Here is a tiny trained network, its code and every weight. The questions are about switching its units off for an input and a class, where a switched-off unit gives its printed mean instead of its output.

import numpy as np


def w(rows, s, z=0):
    codes = np.array(rows[::2]) - 128.0
    scale = np.full(codes.shape[1], s)
    scale[-1] = z or s
    return codes * scale


def norm(h):
    return h / np.sqrt((h * h).mean(-1, keepdims=True) + 1e-5)


def f(y):
    return y / 2 * (1 + np.tanh(0.7978845608 * (y + 0.044715 * y**3)))


def log_softmax(a):
    a = a - a.max(-1, keepdims=True)
    return a - np.log(np.exp(a).sum(-1, keepdims=True))


def net(x, mask):
    res = np.array(x, float).reshape(1, 8) / 4 @ E
    u = 0
    for l in range(4):
        y = f(norm(res) @ A[l][:, :-1].T + A[l][:, -1])
        res = res + np.where(mask[u : u + 4], y, B[l][:, -1]) @ B[l][:, :-1]
        u += 4
    return log_softmax(norm(res)[-1] @ U[:, :-1].T + U[:, -1])


A, B = {}, {}
E = w([
[129,131,128,128,121,131,134,128],'x0',
[125,130,128,126,131,128,126,125],'x1',
[133,122,125,128,140,132,122,123],'x2',
[122,131,128,132,130,121,126,131],'x3',
[82,34,66,166,97,191,137,120],'x4',
[128,129,128,129,126,125,126,127],'x5',
[84,98,235,82,90,200,40,123],'x6',
[109,253,85,170,137,230,69,177],'x7',
],0.0047)
A[0] = w([
[123,169,219,38,140,149,44,190,113],'0.n1',
[75,103,104,186,81,213,79,119,137],'0.n2',
[83,34,238,2,85,66,48,43,2],'0.n3',
[139,250,40,144,130,135,113,188,9],'0.n4',
],0.004,0.00089)
B[0] = w([
[138,100,192,229,92,117,119,19,204],'0.n1',
[109,115,79,16,191,46,129,200,182],'0.n2',
[162,112,176,138,186,175,253,254,254],'0.n3',
[154,120,168,224,232,124,214,85,219],'0.n4',
],0.0045,0.0037)
A[1] = w([
[196,136,202,44,142,2,135,99,89],'1.n1',
[96,207,205,117,121,213,70,149,121],'1.n2',
[138,120,152,117,110,196,159,137,14],'1.n3',
[37,102,55,105,73,213,13,142,2],'1.n4',
],0.0048,0.0024)
B[1] = w([
[125,210,53,85,121,197,111,206,253],'1.n1',
[192,65,98,150,122,60,109,40,249],'1.n2',
[153,136,67,102,151,166,96,143,106],'1.n3',
[194,199,253,128,201,107,229,145,184],'1.n4',
],0.006,0.0021)
A[2] = w([
[166,164,72,101,190,104,129,124,98],'2.n1',
[175,218,41,141,156,114,170,175,106],'2.n2',
[133,148,124,119,62,119,2,66,96],'2.n3',
[151,74,104,105,124,99,216,179,255],'2.n4',
],0.0058,0.0017)
B[2] = w([
[73,137,219,83,80,100,77,207,176],'2.n1',
[120,45,187,4,48,169,111,165,254],'2.n2',
[43,22,41,98,47,41,130,73,136],'2.n3',
[79,214,86,147,111,112,3,38,253],'2.n4',
],0.0046,0.0053)
A[3] = w([
[192,157,168,142,186,126,144,99,64],'3.n1',
[59,56,204,186,152,185,122,128,25],'3.n2',
[62,45,76,135,106,250,133,224,2],'3.n3',
[237,187,253,152,172,140,172,173,73],'3.n4',
],0.0046,0.00083)
B[3] = w([
[90,112,89,112,167,107,180,147,153],'3.n1',
[125,255,55,86,105,91,128,169,163],'3.n2',
[120,195,159,29,51,78,82,193,178],'3.n3',
[178,81,103,217,215,171,210,143,253],'3.n4',
],0.0065,0.0049)
U = w([
[101,170,126,17,57,138,114,203,214],'0',
[199,130,169,188,224,184,213,157,4],'1',
[122,85,92,193,91,112,68,1,159],'2',
],0.0083,0.00025)

Each question gives the input, the list of numbers given to net, and the class t.
The units are the neurons (one row each of A and B). Each row of codes is followed by its name. A weight is (code - 128) times the scale printed after its matrix; where a second scale follows, it is the last column's (A, B and U).
mask holds one flag per neuron, layer by layer. A switched-off neuron (its flag False) gives its mean, the last column of its row in B, instead of its output. The means were averaged over made-up inputs and are rounded, as every weight is.
A unit's drop is (log p(t) with every unit on - log p(t) with that unit switched off) / (log p(t) with every unit on - log p(t) with every unit switched off).
The circuit of an input: a set's keep is (log p(t) with only the set's units on - log p(t) with every unit switched off) / (log p(t) with every unit on - log p(t) with every unit switched off). Starting from the 12 units with the biggest drops (on a tie, the unit counted first), units are removed one at a time, each time the one whose removal leaves the highest keep (on an exact tie, the one counted first), for as long as the keep stays at least 0.8.
circuit, biggest first: the units of the circuit, biggest drop first
most important unit: the unit with the biggest drop
top k neurons: the k neurons with the biggest drops, biggest first
top k neurons in layer l: the k neurons of layer l with the biggest drops, biggest first
drop of u: that unit's drop, to one decimal
input [4,3,-3,-8,-5,-5,-5,0], class 0: top neuron in layer 1 -> 1.n1
input [-1,4,7,8,7,-7,-8,1], class 0: circuit, biggest first -> 3.n3; 2.n2
input [-1,6,-3,-1,-8,7,8,1], class 2: circuit, biggest first -> 1.n2; 0.n1
input [1,8,4,3,7,3,-5,0], class 2: top 3 neurons -> 1.n1; 2.n4; 0.n3
input [1,8,-3,-8,1,6,-5,-1], class 2: top 3 neurons -> 1.n1; 0.n2; 3.n3
input [1,-2,6,7,7,-4,3,-8], class 0: top 2 neurons -> 0.n3; 1.n2
input [-5,5,-6,-4,1,-7,-7,-4], class 2: top 2 neurons in layer 0 -> 0.n2; 0.n3
input [-8,1,7,6,4,7,1,-1], class 0: top 3 neurons -> 1.n2; 3.n4; 0.n1
input [-3,-7,-6,-1,-1,3,7,6], class 2: top 2 neurons -> 1.n2; 2.n3
input [-1,-4,2,-7,0,1,3,2], class 2: top 3 neurons -> 1.n2; 0.n1; 2.n3
input [-7,3,4,2,5,-3,-1,1], class 0: top 2 neurons -> 0.n2; 3.n4
input [-6,3,1,-2,-1,-6,8,-3], class 1: top 2 neurons -> 0.n3; 2.n2
input [-1,5,-4,2,2,-6,7,4], class 1: top 3 neurons -> 1.n4; 0.n2; 2.n4
input [4,4,2,1,-2,-6,-7,-8], class 0: most important unit -> 1.n1
input [-3,-3,1,3,-5,-3,2,3], class 2: top 2 neurons -> 0.n3; 2.n3
input [-8,4,-1,-3,-8,-8,7,8], class 2: top 2 neurons -> 2.n3; 1.n2
input [6,4,8,-8,-2,-2,8,-5], class 1: top 2 neurons -> 0.n3; 2.n2
input [6,-4,4,8,4,-7,4,-5], class 0: drop of 1.n4 -> 0.0
input [1,-2,3,3,3,1,7,5], class 1: drop of 1.n4 -> 3.6
input [0,-7,0,5,7,8,7,6], class 1: circuit, biggest first -> 1.n4
input [-4,7,4,6,8,5,5,5], class 1: drop of 1.n4 -> 4.4
input [-5,-8,-2,4,-7,-8,8,-5], class 1: drop of 0.n3 -> 2.3
